Small tables with named rows and columns. After each table, cells are looked up by row and column.

mirego:
         lozigok    nez  bivuvug  pozano
muk         -869    -74     1699   -1518
sabeme      -734   1118      595   -2030
sina       -3630  -1913    -8576   -3112
lonag        684    209    -9165    -803
rer        -1161    244    -8327     142
musalin      302  -7019     5950     331
dinunub     -654  -4879     4310    -846
sero       -1662  -2171     2291    -826
risani     -1771   -220    -8775    -497
mip        -1261   1656    -7591      88
totinav     -323   -810    -6577    -674

dinunub, pozano => -846
musalin, lozigok => 302
rer, pozano => 142
muk, nez => -74
totinav, pozano => -674
dinunub, nez => -4879
rer, lozigok => -1161
sero, lozigok => -1662
totinav, bivuvug => -6577
sabeme, pozano => -2030
musalin, bivuvug => 5950
totinav, lozigok => -323
lonag, nez => 209
sero, nez => -2171

Table mam
|  | nafiv | fod |
|---|---|---|
| pusuma | 67252 | -37735 |
| tilegit | -9215 | 30911 |
| favufo | -14162 | -42881 |
| vod | -57640 | -18953 |
| gif | -21796 | -24612 |
| tes | -3367 | -2326 |
| zas | -56022 | -12092 |

What is the fod of tilegit in mam?
30911
What is the nafiv of vod in mam?
-57640
What is the fod of gif in mam?
-24612
What is the fod of zas in mam?
-12092
What is the nafiv of zas in mam?
-56022
What is the nafiv of pusuma in mam?
67252
What is the fod of tes in mam?
-2326
What is the nafiv of tes in mam?
-3367
What is the fod of pusuma in mam?
-37735
What is the nafiv of favufo in mam?
-14162
What is the nafiv of tilegit in mam?
-9215
What is the fod of favufo in mam?
-42881
What is the nafiv of gif in mam?
-21796
What is the fod of vod in mam?
-18953
Row with the largest nafiv: pusuma

kagalom:
|  | kov | fafenot | zed |
|---|---|---|---|
| lubazed | 0.274 | 0.165 | 0.715 |
| moroles | 0.587 | 0.388 | 0.388 |
| lar | 0.491 | 0.574 | 0.546 |
| kikom | 0.256 | 0.412 | 0.422 |
| ruposaz | 0.599 | 0.426 | 0.044 |
| fes | 0.399 | 0.522 | 0.265 |
| sanagob | 0.254 | 0.248 | 0.209 |
| san | 0.484 | 0.430 | 0.260 |
| lunako | 0.509 | 0.203 | 0.758 |
| depiz | 0.335 | 0.378 | 0.019 |
| zasapi | 0.251 | 0.395 | 0.500 |

kov of san is 0.484
kov of depiz is 0.335
fafenot of ruposaz is 0.426
kov of zasapi is 0.251
zed of lar is 0.546
kov of lubazed is 0.274
fafenot of lunako is 0.203
zed of san is 0.260
kov of lar is 0.491
fafenot of depiz is 0.378
zed of lubazed is 0.715
zed of zasapi is 0.500
zed of depiz is 0.019
fafenot of moroles is 0.388
fafenot of lar is 0.574
fafenot of san is 0.430

gub =
|  | pap | zosas | silam | per | doseb | kal |
|---|---|---|---|---|---|---|
| femar | 8.2 | 8.5 | 2.6 | 3.7 | 1.8 | 6.6 |
| meken | 2.6 | 9.2 | 3.2 | 2.8 | 5.3 | 6.5 |
| gegit | 7.2 | 9.1 | 2.0 | 4.1 | 7.3 | 6.8 |
| zon | 1.1 | 8.0 | 3.5 | 3.2 | 6.1 | 6.3 |
| rov | 5.2 | 4.9 | 5.4 | 6.1 | 5.3 | 5.8 |
| febod | 4.9 | 9.3 | 2.0 | 3.9 | 9.5 | 6.7 |
| pakanad | 3.2 | 8.9 | 2.4 | 3.7 | 9.4 | 6.6 |

per of rov: 6.1
doseb of gegit: 7.3
kal of gegit: 6.8
kal of femar: 6.6
kal of rov: 5.8
pap of zon: 1.1
silam of zon: 3.5
doseb of rov: 5.3
per of febod: 3.9
doseb of febod: 9.5
zosas of femar: 8.5
zosas of meken: 9.2
pap of pakanad: 3.2
per of gegit: 4.1
per of zon: 3.2
zosas of gegit: 9.1
silam of pakanad: 2.4
pap of femar: 8.2
zosas of rov: 4.9
Row with the largest zosas: febod

